Below are the code and all the weights of a small trained network. Each question names an input and a target symbol and asks about switching units off, where a switched-off unit gives its printed mean instead of its output.

import numpy as np


def w(rows, s, z=0):
    codes = np.array(rows[::2]) - 128.0
    scale = np.full(codes.shape[1], s)
    scale[-1] = z or s
    return codes * scale


def f(y):
    return np.maximum(y, 0)


def softmax(a):
    e = np.exp(a - a.max(-1, keepdims=True))
    return e / e.sum(-1, keepdims=True)


def log_softmax(a):
    a = a - a.max(-1, keepdims=True)
    return a - np.log(np.exp(a).sum(-1, keepdims=True))


def net(x, mask):
    ids = ['ΘΣδεζμξπω'.index(c) for c in x.split()]
    T = len(ids)
    res = E[ids] + P[:T]
    u = 0
    for l in range(2):
        r = res
        for j in range(2):
            rows = slice(2 * j, 2 * j + 2)
            q, k, v = (r @ M[l][rows].T for M in (Q, K, V))
            z = softmax(np.where(np.tri(T) > 0, q @ k.T / 2**0.5, -1e9)) @ v
            o = O[l][rows]
            res = res + np.where(mask[u + j], z, o[:, -1]) @ o[:, :-1]
        u += 2
        y = f(res @ A[l][:, :-1].T + A[l][:, -1])
        res = res + np.where(mask[u : u + 4], y, B[l][:, -1]) @ B[l][:, :-1]
        u += 4
    return log_softmax(res[-1] @ U[:, :-1].T + U[:, -1])


Q, K, V, O, A, B = {}, {}, {}, {}, {}, {}
E = w([
[139,176,67,156,104],'Θ',
[145,188,63,154,96],'Σ',
[141,172,72,167,106],'δ',
[129,102,123,233,136],'ε',
[105,67,55,137,177],'ζ',
[150,61,116,62,138],'μ',
[236,116,147,79,156],'ξ',
[55,148,101,117,30],'π',
[4,66,138,178,112],'ω',
],0.021)
P = w([
[129,219,187,124,144],'0',
[135,200,169,133,137],'1',
[137,176,159,141,131],'2',
[137,157,137,151,127],'3',
[138,137,123,156,122],'4',
[136,117,109,161,119],'5',
[134,99,94,168,114],'6',
[130,77,81,171,115],'7',
[129,60,69,173,110],'8',
[124,40,52,177,109],'9',
[119,22,42,175,107],'10',
[116,2,29,174,107],'11',
],0.016)
Q[0] = w([
[141,180,2,117,84],'L0H0',
[151,166,109,122,177],'L0H0',
[104,161,73,221,65],'L0H1',
[170,114,45,182,107],'L0H1',
],0.019)
K[0] = w([
[118,16,12,225,72],'L0H0',
[115,41,156,163,200],'L0H0',
[69,18,57,112,54],'L0H1',
[142,58,11,162,62],'L0H1',
],0.012)
V[0] = w([
[126,108,96,89,119],'L0H0',
[132,153,102,57,82],'L0H0',
[55,115,142,58,141],'L0H1',
[136,149,91,145,254],'L0H1',
],0.0076)
O[0] = w([
[161,162,136,131,124,80],'L0H0',
[147,215,69,4,57,51],'L0H0',
[163,96,195,212,36,1],'L0H1',
[91,134,123,254,119,119],'L0H1',
],0.0089,0.003)
A[0] = w([
[203,147,88,124,141,226],'L0N0',
[136,98,153,88,166,179],'L0N1',
[246,125,115,128,166,3],'L0N2',
[148,124,128,174,114,53],'L0N3',
],0.014,0.0058)
B[0] = w([
[136,39,161,186,124,255],'L0N0',
[250,124,200,176,185,142],'L0N1',
[20,106,243,31,169,144],'L0N2',
[136,149,200,158,84,180],'L0N3',
],0.011,0.0096)
Q[1] = w([
[129,54,231,65,112],'L1H0',
[58,95,6,206,103],'L1H0',
[82,51,81,183,187],'L1H1',
[190,6,180,190,2],'L1H1',
],0.009)
K[1] = w([
[95,249,143,130,104],'L1H0',
[111,31,91,136,117],'L1H0',
[151,93,74,164,131],'L1H1',
[86,65,74,121,53],'L1H1',
],0.015)
V[1] = w([
[222,80,132,112,137],'L1H0',
[126,114,34,162,84],'L1H0',
[180,177,131,102,129],'L1H1',
[254,159,100,191,156],'L1H1',
],0.0079)
O[1] = w([
[123,185,251,14,167,115],'L1H0',
[129,206,90,181,111,208],'L1H0',
[110,33,49,143,107,2],'L1H1',
[77,186,2,51,148,118],'L1H1',
],0.009,0.0082)
A[1] = w([
[99,242,193,66,81,202],'L1N0',
[30,187,139,190,15,3],'L1N1',
[177,159,2,62,65,54],'L1N2',
[17,97,62,160,128,175],'L1N3',
],0.01,0.0066)
B[1] = w([
[187,78,39,156,148,152],'L1N0',
[130,162,164,13,159,252],'L1N1',
[189,129,79,36,12,169],'L1N2',
[96,152,176,165,92,242],'L1N3',
],0.012)
U = w([
[102,5,114,137,72,118],'Θ',
[239,137,72,97,228,192],'Σ',
[193,231,151,49,207,15],'δ',
[49,111,89,165,167,242],'ε',
[106,70,125,50,178,202],'ζ',
[29,74,192,55,58,47],'μ',
[150,116,102,100,105,130],'ξ',
[253,136,174,147,124,2],'π',
[167,98,107,61,66,139],'ω',
],0.0056,0.0049)

Each question gives the input, a string of symbols that net reads in full, and the target symbol t.
The units are the heads (2 rows each of Q, K, V and O) and the neurons (one row each of A and B). Each row of codes is followed by its name. A weight is (code - 128) times the scale printed after its matrix; where a second scale follows, it is the last column's (O, A, B and U).
mask holds one flag per unit, layer by layer, with each layer's heads first. A switched-off unit (its flag False) gives its mean, the last column of its rows in O or B, instead of its output. The means were averaged over made-up inputs and are rounded, as every weight is.
A unit's drop is (log p(t) with every unit on - log p(t) with that unit switched off) / (log p(t) with every unit on - log p(t) with every unit switched off).
The circuit of an input: a set's keep is (log p(t) with only the set's units on - log p(t) with every unit switched off) / (log p(t) with every unit on - log p(t) with every unit switched off). Starting from all 12 units, units are removed one at a time, each time the one whose removal leaves the highest keep (on an exact tie, the one counted first), for as long as the keep stays at least 0.8.
units of the circuit, in order: the units of the circuit, biggest drop first
unit that matters most: the unit with the biggest drop
top k neurons in layer l: the k neurons of layer l with the biggest drops, biggest first
which heads matter: for each layer, one digit per head in row order, 1 if its drop is at least 0.15 and else 0, layers parted by /
input ω ε Σ, target π: top neuron in layer 0	L0N3
input Σ ω Σ π ε Σ δ Σ ω ζ δ, target δ: which heads matter	01 / 10
input ω ω ε δ, target π: units of the circuit, in order	L0H1, L1H1
input δ Σ ω Θ, target π: units of the circuit, in order	L0H1, L1H1
input μ ζ ε, target Σ: top 2 neurons in layer 0	L0N3, L0N0
input ξ Σ Σ μ Σ, target Σ: units of the circuit, in order	L1H0, L1N0, L0N1
input ε δ Σ ε Σ ζ Θ, target δ: units of the circuit, in order	L0H1, L1N1, L1H1, L1H0
input Σ ε ε Σ δ ε ε δ, target ε: which heads matter	11 / 00
input Σ ω ζ Σ π Σ π ε Θ, target Θ: units of the circuit, in order	L0H1, L1H1, L1N1, L0H0
input Σ ζ Σ ω ω Σ Σ μ, target Σ: which heads matter	01 / 00
input Σ Σ Θ, target ω: units of the circuit, in order	L1H1, L1N2, L0H0
input Σ ξ Σ Σ Σ ε Σ ε ε μ ε, target Σ: which heads matter	00 / 11
input Σ Σ ω δ Σ δ ε ζ Σ ω ε ξ, target π: which heads matter	10 / 01
input Σ ω ζ ω δ, target π: units of the circuit, in order	L1H1, L0H1
input Σ Σ ε Σ μ Σ δ, target Σ: unit that matters most	L1H0
input ε ε Σ π Θ, target Θ: which heads matter	01 / 01
input ω Σ ε, target π: units of the circuit, in order	L0H1, L1H1
input μ ω Σ Σ ε ω ω Σ ε Σ ε, target ε: which heads matter	01 / 00
input Σ Σ π π Σ ζ Σ Θ ζ, target ε: which heads matter	01 / 00
input π μ μ, target Θ: which heads matter	10 / 11
input Θ Σ ω ε ω ξ Σ Σ Σ ε, target ε: top neuron in layer 0	L0N2
input δ Σ δ Σ Σ Σ Σ Σ ε Θ, target ε: which heads matter	11 / 00
input Σ ε ω Σ μ ζ ζ π ζ Θ, target δ: units of the circuit, in order	L1N1, L0H1, L1H0, L1H1
input Σ ω Σ ε ζ π ζ Σ ξ, target ζ: which heads matter	01 / 00
input Σ ξ Σ Σ, target ζ: units of the circuit, in order	L1H0, L0N2, L0N0, L1H1
input Σ δ ξ Σ ω Σ Σ Σ μ Θ, target Σ: units of the circuit, in order	L1H0, L1N0, L0N1, L1N3
input ω Σ Σ Σ Σ Σ ε ω ε, target π: which heads matter	00 / 01
input Σ Σ ζ π ε ω Σ ε Σ Σ ω Σ, target π: which heads matter	00 / 01
